Below is a small trained network, with its code and all its weights. Each question gives an input and a class and asks what happens when units are switched off, that is, made to give their printed mean instead of their output.

import numpy as np


def w(rows, s, z=0):
    codes = np.array(rows[::2]) - 128.0
    scale = np.full(codes.shape[1], s)
    scale[-1] = z or s
    return codes * scale


def f(y):
    return np.maximum(y, 0)


def log_softmax(a):
    a = a - a.max(-1, keepdims=True)
    return a - np.log(np.exp(a).sum(-1, keepdims=True))


def net(x, mask):
    res = np.array(x, float).reshape(1, 2) / 4 @ E
    y = f(res @ A[0][:, :-1].T + A[0][:, -1])
    res = res + np.where(mask, y, B[0][:, -1]) @ B[0][:, :-1]
    return log_softmax(res[-1] @ U[:, :-1].T + U[:, -1])


A, B = {}, {}
E = w([
[127,227,85,183,115,120,8,164,121,105,100,96],'x0',
[36,116,179,106,160,64,86,143,106,124,96,167],'x1',
],0.016)
A[0] = w([
[183,105,65,122,126,196,169,105,169,197,182,128,161],'N1',
[246,133,37,225,28,200,94,172,127,135,198,92,247],'N2',
[161,172,138,202,134,167,66,212,127,75,9,137,192],'N3',
[41,100,165,146,173,46,69,177,42,157,57,173,192],'N4',
[125,31,142,57,152,136,176,96,152,228,130,193,156],'N5',
[188,98,139,176,70,159,207,61,189,228,143,137,129],'N6',
[39,173,166,112,205,3,139,187,72,153,47,198,128],'N7',
[214,124,118,67,183,169,161,86,200,131,164,137,184],'N8',
[177,113,104,114,89,139,187,85,171,148,216,84,150],'N9',
[35,80,185,88,118,134,108,93,96,142,115,177,167],'N10',
[126,212,109,206,86,47,128,205,136,88,88,86,251],'N11',
[91,55,188,88,121,60,128,113,115,127,174,221,227],'N12',
[148,114,216,94,101,149,190,90,97,175,182,177,144],'N13',
[112,131,94,110,157,52,106,184,42,121,89,133,58],'N14',
],0.0072,0.0029)
B[0] = w([
[77,160,122,87,121,176,218,116,131,104,94,107,204],'N1',
[161,124,233,189,48,132,160,47,197,143,53,58,254],'N2',
[170,163,80,157,75,76,62,160,116,227,121,196,209],'N3',
[118,97,115,143,110,50,105,84,48,94,124,143,201],'N4',
[96,110,119,99,157,56,145,203,106,124,168,139,242],'N5',
[25,41,38,67,168,161,190,226,197,69,136,118,210],'N6',
[118,77,188,207,165,102,144,106,2,105,125,229,202],'N7',
[103,109,113,60,185,180,190,149,183,132,150,62,197],'N8',
[115,113,90,39,148,186,205,163,163,85,93,123,202],'N9',
[215,83,162,172,137,69,154,51,140,49,79,63,191],'N10',
[143,102,71,148,44,92,109,91,90,170,115,150,208],'N11',
[113,40,185,93,209,75,164,97,61,93,120,81,216],'N12',
[50,119,99,103,168,72,155,194,123,159,160,106,213],'N13',
[79,134,115,102,142,176,104,166,70,88,210,183,155],'N14',
],0.007,0.017)
U = w([
[205,167,123,182,30,129,87,87,186,199,67,81,224],'0',
[152,176,170,151,159,195,73,229,142,117,169,130,22],'1',
[116,171,101,121,198,181,50,146,193,166,187,164,2],'2',
[89,151,1,144,49,121,80,171,64,158,130,202,90],'3',
[139,73,193,157,161,79,118,78,86,38,99,135,129],'4',
[77,117,65,68,182,143,166,196,148,121,189,107,165],'5',
[140,111,126,127,79,230,153,101,190,65,44,82,99],'6',
],0.0078,0.0042)

Each question gives the input, the list of numbers given to net, and the class t.
The units are the neurons (one row each of A and B). Each row of codes is followed by its name. A weight is (code - 128) times the scale printed after its matrix; where a second scale follows, it is the last column's (A, B and U).
mask holds one flag per neuron, in row order. A switched-off neuron (its flag False) gives its mean, the last column of its row in B, instead of its output. The means were averaged over made-up inputs and are rounded, as every weight is.
A unit's drop is (log p(t) with every unit on - log p(t) with that unit switched off) / (log p(t) with every unit on - log p(t) with every unit switched off).
The circuit of an input: a set's keep is (log p(t) with only the set's units on - log p(t) with every unit switched off) / (log p(t) with every unit on - log p(t) with every unit switched off). Starting from the 12 units with the biggest drops (on a tie, the unit counted first), units are removed one at a time, each time the one whose removal leaves the highest keep (on an exact tie, the one counted first), for as long as the keep stays at least 0.8.
units of the circuit, in order: the units of the circuit, biggest drop first
top k neurons: the k neurons with the biggest drops, biggest first
drop when u is switched off: that unit's drop, to one decimal
input [5,7], class 3: units of the circuit, in order -> [N3]
input [6,1], class 3: top 2 neurons -> [N10 N14]
input [3,4], class 3: top 3 neurons -> [N2 N12 N3]
input [6,8], class 3: top 4 neurons -> [N3 N2 N11 N14]
input [-6,2], class 5: top 3 neurons -> [N2 N13 N5]
input [4,-7], class 0: top 2 neurons -> [N2 N3]
input [5,6], class 3: top 2 neurons -> [N3 N2]
input [8,-1], class 0: drop when N2 is switched off -> 0.2
input [7,0], class 0: drop when N5 is switched off -> 0.1
input [-4,1], class 5: drop when N2 is switched off -> 0.4
